B = [126 133 118 103 117 111 123 109 104 142 109 142 131 147 140 153]
Find the entry just left of the smallest entry.
A: 118
The third entry from the right is 147
The second-last entry -> 140
The fifth entry from the end: 142
Find the entry just right of 111.
A: 123

m =
[[112 158 136 145 143 155 146 151 147 100 150 155 155 147 141]
 [144 158 109 102 106 147 145 156 132 125 131 100 124 128 116]]
Rows and columns are numbered from 0.
The entry at row 0, column 0 is 112
The entry in the top-right corner -> 141
What is the entry at row 0, column 1?
Answer: 158
The bottom-left entry -> 144
The entry in row 1 and column 1 -> 158
What is the entry directly above 132?
Answer: 147

[[135 128 137 157 104 112 144]
 [119 122 135 102 133 139 115]
 [119 122 136  99 133 141 111]
 [130 136 107 126 153 134 128]
 [119 122 135  98 135 142 111]
 [139 144  98 141 153 131 129]
 [119 126 117 103 154 139 122]
 [132 138 102 133 154 131 133]
 [127 121 151 132 101 122 127]]
Counting starts at 0.
Find the entry directly below the largest entry.
A: 102
Find the entry just right of 142.
A: 111
Find the entry at row 1, column 0.
A: 119
The entry in the bottom-right corner: 127
The entry at row 1, column 1: 122
The entry in row 0 and column 0 -> 135
Find the bottom-left entry.
A: 127
Find the entry in row 0 and column 1.
A: 128
The largest entry: 157
The entry at row 0, column 2 is 137
The entry in the top-right corner: 144
Find the entry directly above the centre entry.
A: 126
The median entry -> 130
Find the entry at row 2, column 0.
A: 119
Find the centre entry.
A: 98
The entry in row 2 and column 1 -> 122

[[132 138 128 125 124 124 137 115]
 [131 127 131 134 126 126 122 132]
 [121 126 122 120 133 135 135 125]
 [120 127 117 126 129 141 147 109]
 [130 137 125 129 123 129 142 108]
 [120 127 119 120 132 138 142 118]
 [116 113 122 122 139 140 123 144]
 [116 113 119 133 135 145 132 129]
 [112 107 117 136 137 151 132 131]
 [126 123 130 117 135 125 117 148]
 [132 134 126 149 116 132 142  99]
 [125 126 129 110 137 124 119 147]
 [128 135 127 114 130 124 133 126]]
Rows and columns are numbered from 0.
The entry in row 0 and column 1: 138
The top-left entry? 132
The bottom-left entry -> 128
The entry in row 2 and column 0: 121
The entry in the top-right corner: 115
The entry in row 0 and column 2? 128
The bottom entry of the column that holds the smallest entry is 126
The entry just left of the smallest entry is 142
The entry just right of 140? 123
The entry at row 1, column 0: 131
The entry directly below the largest entry is 125
The entry directly above the largest entry: 145
The entry just left of 139: 122
The entry directly above 114 -> 110
The entry just left of the largest entry? 137
The entry in row 2 and column 1 -> 126
The entry at row 1, column 2? 131
The top entry of the column that holds the largest entry -> 124
The entry just right of the largest entry: 132

Read these off the row that follows.
1) The entry just right of 148?
2) The entry just right of 154?
3) The entry just right of the centre entry?
[111 152 148 154 104 133 147 123 101]
1) 154
2) 104
3) 133

M =
[[142 146 149 151 151 150 148 144 140 136]
 [151 152 151 149 146 142 138 133 128 124]
 [150 147 144 139 135 130 126 122 120 118]
 [128 134 139 144 148 150 151 151 149 146]
 [117 118 119 121 123 125 127 129 129 130]
 [141 137 132 128 124 121 119 117 117 118]
 [121 118 117 117 118 119 122 124 126 128]]
The maximum -> 152
The first entry on the main diagonal -> 142
The 3rd-last entry, reading row by row? 124
The fourth entry, reading row by row: 151
The bottom-right entry? 128
The third entry on the main diagonal: 144
The entry in the bottom-left corner -> 121
The entry directly below 127 -> 119
The third entry on the diagonal from the top-right corner? 122
The first entry in the row that holds the largest entry -> 151
The entry directly above 127 is 151
The 2nd entry, reading row by row? 146
The smallest entry in the first column? 117
The second-last entry, reading row by row is 126
The entry directly below the largest entry? 147
The entry in the top-right corner? 136
The entry just left of 138? 142
The bottom entry of the column that holds the largest entry -> 118

W = [110 156 131 132 131 128 122 124 125 141]
The entry just right of 125 -> 141
Read off the smallest entry.
A: 110
Read off the entry just right of 122.
A: 124
